Below is a small trained network, with its code and all its weights. Each question gives an input and a target symbol and asks what happens when units are switched off, that is, made to give their printed mean instead of their output.

import numpy as np


def w(rows, s, z=0):
    codes = np.array(rows[::2]) - 128.0
    scale = np.full(codes.shape[1], s)
    scale[-1] = z or s
    return codes * scale


def norm(h):
    return h / np.sqrt((h * h).mean(-1, keepdims=True) + 1e-5)


def f(y):
    return np.maximum(y, 0)


def softmax(a):
    e = np.exp(a - a.max(-1, keepdims=True))
    return e / e.sum(-1, keepdims=True)


def log_softmax(a):
    a = a - a.max(-1, keepdims=True)
    return a - np.log(np.exp(a).sum(-1, keepdims=True))


def net(x, mask):
    ids = ['Δβλξπψ'.index(c) for c in x.split()]
    T = len(ids)
    res = E[ids] + P[:T]
    u = 0
    for l in range(3):
        q, k, v = (norm(res) @ M[l].T for M in (Q, K, V))
        z = softmax(np.where(np.tri(T) > 0, q @ k.T / 2**0.5, -1e9)) @ v
        res = res + np.where(mask[u], z, O[l][:, -1]) @ O[l][:, :-1]
        u += 1
        y = f(norm(res) @ A[l][:, :-1].T + A[l][:, -1])
        res = res + np.where(mask[u : u + 4], y, B[l][:, -1]) @ B[l][:, :-1]
        u += 4
    return log_softmax(norm(res)[-1] @ U[:, :-1].T + U[:, -1])


Q, K, V, O, A, B = {}, {}, {}, {}, {}, {}
E = w([
[176,77,119],'Δ',
[127,180,155],'β',
[207,1,121],'λ',
[70,251,188],'ξ',
[155,153,162],'π',
[107,19,224],'ψ',
],0.014)
P = w([
[56,231,115],'0',
[109,140,146],'1',
[110,148,148],'2',
[116,162,131],'3',
[98,174,135],'4',
[149,254,133],'5',
[156,240,146],'6',
],0.0074)
Q[0] = w([
[100,46,84],'0.h0',
[253,184,166],'0.h0',
],0.0054)
K[0] = w([
[163,207,221],'0.h0',
[5,198,71],'0.h0',
],0.0032)
V[0] = w([
[50,44,203],'0.h0',
[40,71,254],'0.h0',
],0.013)
O[0] = w([
[246,210,114,115],'0.h0',
[199,242,127,252],'0.h0',
],0.011,0.0023)
A[0] = w([
[179,120,249,59],'0.n0',
[172,161,162,67],'0.n1',
[82,79,191,252],'0.n2',
[149,89,116,5],'0.n3',
],0.012,0.0026)
B[0] = w([
[162,187,71,240],'0.n0',
[130,180,106,226],'0.n1',
[175,177,12,253],'0.n2',
[103,147,184,147],'0.n3',
],0.012,0.0049)
Q[1] = w([
[235,255,106],'1.h0',
[16,187,93],'1.h0',
],0.0098)
K[1] = w([
[128,249,104],'1.h0',
[146,105,144],'1.h0',
],0.015)
V[1] = w([
[244,149,86],'1.h0',
[51,78,145],'1.h0',
],0.011)
O[1] = w([
[207,89,92,215],'1.h0',
[2,96,137,2],'1.h0',
],0.0097,0.0047)
A[1] = w([
[201,77,90,53],'1.n0',
[162,167,151,12],'1.n1',
[107,188,144,158],'1.n2',
[109,181,4,1],'1.n3',
],0.012,0.0029)
B[1] = w([
[32,254,242,222],'1.n0',
[140,129,73,202],'1.n1',
[175,28,229,220],'1.n2',
[100,89,113,255],'1.n3',
],0.0067,0.0049)
Q[2] = w([
[155,248,143],'2.h0',
[155,156,40],'2.h0',
],0.015)
K[2] = w([
[129,2,106],'2.h0',
[50,77,149],'2.h0',
],0.016)
V[2] = w([
[52,139,30],'2.h0',
[123,5,99],'2.h0',
],0.02)
O[2] = w([
[82,228,106,254],'2.h0',
[153,119,7,45],'2.h0',
],0.018,0.0091)
A[2] = w([
[129,67,96,1],'2.n0',
[182,184,128,126],'2.n1',
[180,2,128,175],'2.n2',
[77,118,105,101],'2.n3',
],0.016,0.0075)
B[2] = w([
[118,203,135,128],'2.n0',
[165,107,91,255],'2.n1',
[1,43,163,186],'2.n2',
[124,142,127,159],'2.n3',
],0.0088,0.0063)
U = w([
[103,75,45,177],'Δ',
[79,194,160,1],'β',
[138,58,103,199],'λ',
[58,144,197,120],'ξ',
[124,148,120,167],'π',
[249,148,112,108],'ψ',
],0.017,0.0065)

Each question gives the input, a string of symbols that net reads in full, and the target symbol t.
The units are the heads (2 rows each of Q, K, V and O) and the neurons (one row each of A and B). Each row of codes is followed by its name. A weight is (code - 128) times the scale printed after its matrix; where a second scale follows, it is the last column's (O, A, B and U).
mask holds one flag per unit, layer by layer, with each layer's heads first. A switched-off unit (its flag False) gives its mean, the last column of its rows in O or B, instead of its output. The means were averaged over made-up inputs and are rounded, as every weight is.
A unit's drop is (log p(t) with every unit on - log p(t) with that unit switched off) / (log p(t) with every unit on - log p(t) with every unit switched off).
The circuit of an input: a set's keep is (log p(t) with only the set's units on - log p(t) with every unit switched off) / (log p(t) with every unit on - log p(t) with every unit switched off). Starting from the 12 units with the biggest drops (on a tie, the unit counted first), units are removed one at a time, each time the one whose removal leaves the highest keep (on an exact tie, the one counted first), for as long as the keep stays at least 0.8.
units of the circuit, in order: the units of the circuit, biggest drop first
k most important neurons: the k neurons with the biggest drops, biggest first
drop when u is switched off: that unit's drop, to one decimal
input ψ Δ Δ Δ β ξ, target ψ: units of the circuit, in order	(1.h0; 0.h0)
input ξ λ Δ Δ Δ Δ π, target ξ: most important neuron	(1.n0)
input λ β π ψ π λ π, target λ: units of the circuit, in order	(2.h0; 2.n2)
input ξ λ Δ ξ λ, target ξ: units of the circuit, in order	(2.h0; 1.n0; 1.n2)
input Δ λ Δ β, target Δ: units of the circuit, in order	(0.h0; 2.h0)
input β β ψ π ξ Δ λ, target β: units of the circuit, in order	(0.h0; 1.n0)
input Δ ψ ψ λ β π Δ, target Δ: units of the circuit, in order	(2.h0; 0.h0)
input λ λ ψ β, target λ: 2 most important neurons	(0.n2; 2.n2)
input ξ β ξ Δ Δ ξ, target ξ: units of the circuit, in order	(2.h0; 1.n0)
input λ π β ψ, target λ: 3 most important neurons	(0.n2; 2.n2; 1.n0)
input Δ Δ ξ, target Δ: 2 most important neurons	(0.n2; 1.n0)
input ψ β ξ, target ψ: units of the circuit, in order	(0.h0; 1.h0)
input β β λ β ψ λ, target β: 2 most important neurons	(1.n0; 0.n2)
input ξ ξ π, target ξ: units of the circuit, in order	(2.h0)
input Δ ξ π, target Δ: units of the circuit, in order	(0.h0; 2.h0)
input Δ ξ λ π ψ π, target Δ: drop when 2.h0 is switched off	0.9
input λ ξ Δ λ λ ξ, target λ: drop when 1.n0 is switched off	-0.2
input Δ β Δ, target Δ: drop when 0.h0 is switched off	1.0
